[[28, -16, -5, -37, 30, -17, 32, -35, -16],
 [-11, 2, -5, -5, -4, 0, -21, -11, -3],
 [34, -15, 1, -55, 35, -28, 34, -43, -11],
 [29, -15, -5, -31, 29, -14, 38, -28, -14],
 [-15, -1, -9, -7, -4, 1, -24, -14, -8]] value -16

[[24, -25, 6, -9, -33, 52, 9, 39, 11, -3, -57, 23],
 [15, -58, 2, 5, -16, 9, 24, 10, 5, -16, -19, -11],
 [45, -40, 7, -20, -31, 53, 15, 29, 19, -20, -47, 14],
 [41, -54, 6, -13, -23, 33, 23, 16, 17, -26, -29, -1],
 [-13, -38, 0, 19, -19, 7, 16, 20, -6, 8, -31, 0],
 [-40, -20, -2, 33, -21, 4, 10, 30, -16, 28, -43, 9]] value 23

[[12, -40, 2, 59, -17, 42, -23, 11, 25, 46, -34, 12, -33, 6],
 [1, 13, -29, -28, 58, -45, 26, -33, 2, -18, 45, 27, 27, -24],
 [-5, -21, -56, -29, 31, -40, 17, 48, 8, -34, -49, -38, -52, 46],
 [-7, 1, -46, -49, 31, -47, 27, 50, -1, -49, -36, -43, -35, 50],
 [13, -50, -1, 68, -20, 47, -27, 18, 29, 52, -46, 10, -44, 10]] value 6

[[-35, -15, -30, 5, 6, 5, 5, 10, -26, -26, -4, 2, 10],
 [8, 8, -54, -13, -56, -16, -24, -48, 6, 0, 0, -14, -57],
 [6, 39, -10, 15, 5, 9, 14, 15, 20, 14, 31, 13, 8],
 [11, -24, -17, -26, -35, -14, -18, -35, 8, 9, -27, -11, -39],
 [15, 39, 12, 22, -1, -2, -11, -10, -2, -6, 33, -8, -2],
 [23, -10, 21, -20, -3, -2, 3, -1, 28, 31, -16, 4, -6],
 [-20, 25, 1, 31, 30, 15, 19, 33, -14, -17, 31, 13, 36]] value 10

[[-9, -9, 45, 22, -27, -43, -10, -23, 31, 7, -16],
 [-25, 23, 37, 11, 23, -40, -26, -39, 37, 21, 1],
 [-30, -47, -23, 35, -38, 42, -36, 74, -40, 45, 50],
 [-62, -41, 17, 49, -33, 16, -60, 58, -12, 70, 70],
 [58, -1, -21, -26, -25, 5, 54, -18, -6, -62, -57],
 [4, -61, 5, 40, -59, -19, 4, 37, 11, -4, -7],
 [5, 47, -22, -34, 48, 18, 8, -30, -11, -12, -2],
 [-68, -13, 38, 27, 8, -5, -69, 30, -3, 69, 53],
 [29, -3, -45, -16, 3, 40, 27, 19, -43, -19, 3],
 [1, -59, 5, 33, -51, -19, 10, 12, 17, -2, -4],
 [-6, -22, -48, -8, -3, 68, -2, 66, -70, 19, 42]] value -16
---
Input:
[[ 23  44  -1  49  15   1   8]
 [  8  46   7  50  29 -26  -5]
 [  7  45   8  49  28 -27  -5]]
Output: 46

Input:
[[657 422 555 506 387]
 [249 576 595 710 758]
 [433 445 332 438 556]]
Output: 576

Input:
[[34 15 64 22 83]
 [58 63 73 94 24]
 [71 82 48  8 64]]
Output: 63

Input:
[[ 556  654  363 -929 -591  892  634]
 [ 803  683  453 -303 -326  458  888]
 [ 252  844  -23  102 -214  158  365]]
Output: 683

Input:
[[  82  -19   73 -636  -78]
 [-162  676  460  297   98]
 [ 241  139  -79 -587  -42]]
Output: 676

Input:
[[9352 6693 2077 3751]
 [2634 5906 2355 3344]
 [9811 5505 3071 6171]]
Output: 5906

Input:
[[ -8  36  44 -41]
 [ 27 -16  39 -33]
 [-46 -14  42 -27]]
Output: -16

Input:
[[65 55 25 94 69 67 77]
 [98 81 29 31 74 92 26]
 [87 80 44 65 86 90 19]]
Output: 81
---
 33   36  -16  -71 out 36, 33

 -6    2  -64   20   11 out 20, 11

 16  -67   28   40    7  -15    0
 -5   -6   19   39   19  -38   19
out 40, 39

-73   18   32  -53
 58  -28  -69  -12
 16   37  -57   30
out 58, 37

 70  -38   43   67 out 70, 67

 12    4  -11  -71   25 out 25, 12
